Below are the code and all the weights of a small trained network. Each question names an input and a class and asks about switching units off, where a switched-off unit gives its printed mean instead of its output.

import numpy as np


def w(rows, s, z=0):
    codes = np.array(rows[::2]) - 128.0
    scale = np.full(codes.shape[1], s)
    scale[-1] = z or s
    return codes * scale


def norm(h):
    return h / np.sqrt((h * h).mean(-1, keepdims=True) + 1e-5)


def f(y):
    return y / 2 * (1 + np.tanh(0.7978845608 * (y + 0.044715 * y**3)))


def log_softmax(a):
    a = a - a.max(-1, keepdims=True)
    return a - np.log(np.exp(a).sum(-1, keepdims=True))


def net(x, mask):
    res = np.array(x, float).reshape(1, 7) / 4 @ E
    u = 0
    for l in range(3):
        y = f(norm(res) @ A[l][:, :-1].T + A[l][:, -1])
        res = res + np.where(mask[u : u + 13], y, B[l][:, -1]) @ B[l][:, :-1]
        u += 13
    return log_softmax(norm(res)[-1] @ U[:, :-1].T + U[:, -1])


A, B = {}, {}
E = w([
[43,42,74,211],'x0',
[149,125,182,77],'x1',
[14,246,130,220],'x2',
[153,80,168,254],'x3',
[58,5,168,146],'x4',
[116,43,65,84],'x5',
[47,78,210,61],'x6',
],0.0021)
A[0] = w([
[92,214,229,101,201],'L0N0',
[174,166,94,165,110],'L0N1',
[72,136,128,169,107],'L0N2',
[122,133,162,125,89],'L0N3',
[138,88,98,99,83],'L0N4',
[140,188,104,163,87],'L0N5',
[254,163,180,118,36],'L0N6',
[109,64,16,127,47],'L0N7',
[127,161,163,142,121],'L0N8',
[113,191,123,79,64],'L0N9',
[108,56,169,77,53],'L0N10',
[252,157,136,121,36],'L0N11',
[103,134,160,205,1],'L0N12',
],0.0065,0.0021)
B[0] = w([
[193,110,30,147,254],'L0N0',
[135,64,169,75,165],'L0N1',
[197,150,151,188,164],'L0N2',
[127,102,108,148,118],'L0N3',
[121,86,132,165,131],'L0N4',
[122,57,152,82,159],'L0N5',
[233,166,225,150,202],'L0N6',
[254,75,83,162,168],'L0N7',
[117,146,114,132,142],'L0N8',
[67,141,38,47,146],'L0N9',
[51,101,239,117,169],'L0N10',
[201,137,248,145,193],'L0N11',
[24,161,156,186,140],'L0N12',
],0.0037,0.0024)
A[1] = w([
[55,190,154,232,110],'L1N0',
[175,112,106,95,141],'L1N1',
[160,2,118,130,163],'L1N2',
[113,186,130,199,162],'L1N3',
[85,55,179,90,79],'L1N4',
[161,75,86,82,159],'L1N5',
[74,70,173,106,121],'L1N6',
[164,145,154,121,63],'L1N7',
[185,89,97,132,79],'L1N8',
[57,70,74,126,142],'L1N9',
[197,163,92,84,202],'L1N10',
[92,44,212,120,75],'L1N11',
[120,186,71,47,6],'L1N12',
],0.0079,0.0023)
B[1] = w([
[84,37,129,108,254],'L1N0',
[90,109,163,196,173],'L1N1',
[132,189,52,165,249],'L1N2',
[126,79,158,93,212],'L1N3',
[215,174,89,50,185],'L1N4',
[124,126,108,209,188],'L1N5',
[159,127,80,70,183],'L1N6',
[117,114,153,105,135],'L1N7',
[121,135,133,177,150],'L1N8',
[189,140,167,108,210],'L1N9',
[110,134,185,146,251],'L1N10',
[134,185,52,3,211],'L1N11',
[41,214,124,110,167],'L1N12',
],0.0055,0.003)
A[2] = w([
[205,115,243,121,30],'L2N0',
[89,141,153,108,109],'L2N1',
[174,131,80,55,4],'L2N2',
[119,140,124,137,61],'L2N3',
[135,133,94,110,52],'L2N4',
[79,179,155,69,59],'L2N5',
[123,117,210,29,91],'L2N6',
[94,117,75,153,158],'L2N7',
[118,122,65,85,103],'L2N8',
[102,140,152,95,81],'L2N9',
[63,212,143,114,52],'L2N10',
[57,125,181,207,149],'L2N11',
[63,2,127,150,109],'L2N12',
],0.0073,0.0021)
B[2] = w([
[152,173,255,94,221],'L2N0',
[116,164,121,144,134],'L2N1',
[152,135,110,51,169],'L2N2',
[139,130,117,130,106],'L2N3',
[190,133,115,126,117],'L2N4',
[71,164,71,215,163],'L2N5',
[152,99,116,224,186],'L2N6',
[140,106,184,162,168],'L2N7',
[167,135,166,97,169],'L2N8',
[113,164,114,201,125],'L2N9',
[77,152,121,130,169],'L2N10',
[120,124,111,43,225],'L2N11',
[80,68,163,76,255],'L2N12',
],0.006,0.0027)
U = w([
[174,70,56,211,4],'0',
[203,144,37,13,42],'1',
[37,214,93,139,171],'2',
[47,1,149,89,158],'3',
[189,160,237,120,254],'4',
],0.014,0.00079)

Each question gives the input, the list of numbers given to net, and the class t.
The units are the neurons (one row each of A and B). Each row of codes is followed by its name. A weight is (code - 128) times the scale printed after its matrix; where a second scale follows, it is the last column's (A, B and U).
mask holds one flag per neuron, layer by layer. A switched-off neuron (its flag False) gives its mean, the last column of its row in B, instead of its output. The means were averaged over made-up inputs and are rounded, as every weight is.
A unit's drop is (log p(t) with every unit on - log p(t) with that unit switched off) / (log p(t) with every unit on - log p(t) with every unit switched off).
most important unit: the unit with the biggest drop
top k neurons: the k neurons with the biggest drops, biggest first
k most important neurons of layer l: the k neurons of layer l with the biggest drops, biggest first
drop when u is switched off: that unit's drop, to one decimal
input [-6,7,-3,-6,-1,0,-2], class 4: most important unit -> L0N6
input [-6,-5,-3,-2,2,2,1], class 4: 2 most important neurons of layer 0 -> (L0N6 L0N5)
input [3,-1,4,0,1,7,2], class 0: top 2 neurons -> (L0N7 L1N2)
input [-7,-1,4,0,-8,-7,7], class 2: top 2 neurons -> (L0N9 L1N12)
input [7,1,-4,-4,1,7,2], class 1: 2 most important neurons of layer 0 -> (L0N10 L0N0)
input [-1,-7,2,3,-7,-2,8], class 2: top 4 neurons -> (L1N12 L0N0 L0N9 L0N10)
input [1,-5,3,-8,6,-3,-7], class 3: top 2 neurons -> (L1N4 L1N11)
input [7,-3,2,3,8,3,7], class 1: top 2 neurons -> (L1N11 L1N4)
input [0,-4,-8,3,-4,1,0], class 4: 2 most important neurons of layer 0 -> (L0N11 L0N6)
input [8,-3,5,-5,-7,-1,-1], class 3: 2 most important neurons of layer 0 -> (L0N2 L0N0)
input [8,-6,-2,-5,-3,4,-6], class 0: drop when L2N11 is switched off -> 0.0
input [0,0,4,-2,1,-1,-7], class 3: drop when L1N11 is switched off -> 0.1
input [-8,5,6,-3,-1,-5,-1], class 2: drop when L2N5 is switched off -> 0.1
input [-7,-5,-4,-2,7,2,-8], class 4: most important unit -> L0N11
input [-2,-2,-7,1,1,4,-2], class 0: 2 most important neurons of layer 1 -> (L1N2 L1N5)
